Here is a tiny trained network, its code and every weight. The questions are about switching its units off for an input and a class, where a switched-off unit gives its printed mean instead of its output.

import numpy as np


def w(rows, s, z=0):
    codes = np.array(rows[::2]) - 128.0
    scale = np.full(codes.shape[1], s)
    scale[-1] = z or s
    return codes * scale


def f(y):
    return np.maximum(y, 0)


def log_softmax(a):
    a = a - a.max(-1, keepdims=True)
    return a - np.log(np.exp(a).sum(-1, keepdims=True))


def net(x, mask):
    res = np.array(x, float).reshape(1, 3) / 4 @ E
    y = f(res @ A[0][:, :-1].T + A[0][:, -1])
    res = res + np.where(mask, y, B[0][:, -1]) @ B[0][:, :-1]
    return log_softmax(res[-1] @ U[:, :-1].T + U[:, -1])


A, B = {}, {}
E = w([
[248,127,238,124,159,213,57],'x0',
[94,49,220,252,26,101,83],'x1',
[227,2,146,69,156,79,202],'x2',
],0.0098)
A[0] = w([
[94,33,115,170,94,57,191,122],'neuron 0',
[128,65,128,104,98,82,178,161],'neuron 1',
[224,90,229,126,135,243,76,189],'neuron 2',
[166,187,67,41,187,132,186,165],'neuron 3',
[83,69,113,154,62,45,190,136],'neuron 4',
[148,200,103,78,175,186,119,166],'neuron 5',
[124,78,163,176,87,81,143,136],'neuron 6',
[106,61,104,143,95,44,153,138],'neuron 7',
[109,86,178,180,71,130,87,51],'neuron 8',
[118,94,185,189,61,108,75,39],'neuron 9',
[213,45,135,96,154,93,190,36],'neuron 10',
[84,111,175,152,135,188,118,37],'neuron 11',
[26,231,136,182,105,170,80,150],'neuron 12',
[98,67,104,151,103,30,173,141],'neuron 13',
[150,228,105,87,193,201,79,170],'neuron 14',
[228,117,223,121,141,204,54,2],'neuron 15',
[141,170,87,64,202,111,158,89],'neuron 16',
[129,239,115,106,189,235,35,178],'neuron 17',
[77,199,138,182,85,150,89,152],'neuron 18',
[104,66,182,222,71,110,62,153],'neuron 19',
[108,47,155,128,80,57,170,121],'neuron 20',
[18,142,31,117,122,59,179,187],'neuron 21',
[136,147,40,52,226,164,171,85],'neuron 22',
[107,107,169,168,110,132,99,51],'neuron 23',
[203,38,135,71,149,89,163,169],'neuron 24',
[120,211,117,93,150,213,69,152],'neuron 25',
[2,163,5,119,99,43,194,96],'neuron 26',
[168,136,196,114,137,152,104,187],'neuron 27',
[107,73,109,139,71,66,197,137],'neuron 28',
[128,255,146,96,182,211,57,171],'neuron 29',
[150,194,71,31,196,122,173,178],'neuron 30',
[63,212,139,155,116,158,93,185],'neuron 31',
[60,193,112,167,69,177,103,69],'neuron 32',
[142,104,145,124,185,134,155,61],'neuron 33',
[171,82,156,82,174,123,169,44],'neuron 34',
[199,51,141,75,123,96,192,140],'neuron 35',
],0.0079,0.0091)
B[0] = w([
[148,84,97,178,172,173,182,188],'neuron 0',
[114,104,113,172,157,155,177,176],'neuron 1',
[121,201,94,44,186,156,46,251],'neuron 2',
[91,163,148,66,158,109,58,214],'neuron 3',
[142,101,96,174,178,164,188,195],'neuron 4',
[194,125,83,154,126,184,177,196],'neuron 5',
[145,104,123,150,108,133,148,176],'neuron 6',
[146,104,104,162,161,158,166,180],'neuron 7',
[106,177,115,57,164,131,45,164],'neuron 8',
[129,212,110,43,141,145,38,168],'neuron 9',
[114,227,100,16,181,157,16,176],'neuron 10',
[154,180,86,72,110,124,94,137],'neuron 11',
[77,148,172,87,87,77,70,227],'neuron 12',
[164,111,99,162,120,144,166,189],'neuron 13',
[188,116,76,178,120,171,174,213],'neuron 14',
[4,53,241,178,14,2,117,194],'neuron 15',
[36,71,184,179,102,82,134,175],'neuron 16',
[212,115,84,162,116,163,189,230],'neuron 17',
[93,155,143,99,124,101,91,200],'neuron 18',
[46,84,198,154,86,50,119,212],'neuron 19',
[152,89,99,181,166,161,191,178],'neuron 20',
[68,119,198,113,60,60,55,245],'neuron 21',
[39,72,209,160,79,59,110,193],'neuron 22',
[176,198,75,81,125,162,77,146],'neuron 23',
[47,77,195,158,108,76,132,208],'neuron 24',
[186,120,97,156,124,144,163,198],'neuron 25',
[133,191,122,39,130,130,17,243],'neuron 26',
[185,148,86,126,134,163,151,193],'neuron 27',
[130,106,117,146,167,152,173,182],'neuron 28',
[202,134,87,170,107,158,186,223],'neuron 29',
[111,178,133,63,125,123,56,220],'neuron 30',
[163,186,97,66,142,152,61,210],'neuron 31',
[86,84,206,198,31,31,143,180],'neuron 32',
[178,170,119,96,111,126,107,139],'neuron 33',
[124,189,102,53,192,153,55,158],'neuron 34',
[49,97,191,133,96,62,95,196],'neuron 35',
],0.0094,0.016)
U = w([
[141,225,76,28,153,170,69,145],'0',
[64,43,220,192,72,45,130,100],'1',
[224,61,13,249,162,240,246,253],'2',
],0.012,0.0022)

Each question gives the input, the list of numbers given to net, and the class t.
The units are the neurons (one row each of A and B). Each row of codes is followed by its name. A weight is (code - 128) times the scale printed after its matrix; where a second scale follows, it is the last column's (A, B and U).
mask holds one flag per neuron, in row order. A switched-off neuron (its flag False) gives its mean, the last column of its row in B, instead of its output. The means were averaged over made-up inputs and are rounded, as every weight is.
A unit's drop is (log p(t) with every unit on - log p(t) with that unit switched off) / (log p(t) with every unit on - log p(t) with every unit switched off).
most important unit: the unit with the biggest drop
top k neurons: the k neurons with the biggest drops, biggest first
drop when u is switched off: that unit's drop, to one decimal
input [1,7,-7], class 0: top 4 neurons => (neuron 9; neuron 31; neuron 15; neuron 8)
input [0,-4,6], class 1: top 4 neurons => (neuron 24; neuron 22; neuron 35; neuron 26)
input [2,8,-2], class 0: top 3 neurons => (neuron 9; neuron 8; neuron 23)
input [-1,-2,1], class 1: most important unit => neuron 2
input [0,-3,7], class 1: top 4 neurons => (neuron 24; neuron 35; neuron 26; neuron 22)
input [-3,-8,3], class 1: top 3 neurons => (neuron 22; neuron 16; neuron 2)
input [5,7,-5], class 0: top 2 neurons => (neuron 9; neuron 2)
input [-3,-6,8], class 1: top 2 neurons => (neuron 22; neuron 24)
input [-3,-7,4], class 1: top 3 neurons => (neuron 22; neuron 16; neuron 2)
input [-6,-7,6], class 1: drop when neuron 22 is switched off => 0.7
input [-3,-6,7], class 1: drop when neuron 22 is switched off => 0.4
input [7,3,-1], class 0: drop when neuron 2 is switched off => 5.9
input [3,-2,0], class 2: drop when neuron 5 is switched off => 0.0
input [8,5,-8], class 0: top neuron => (neuron 2)
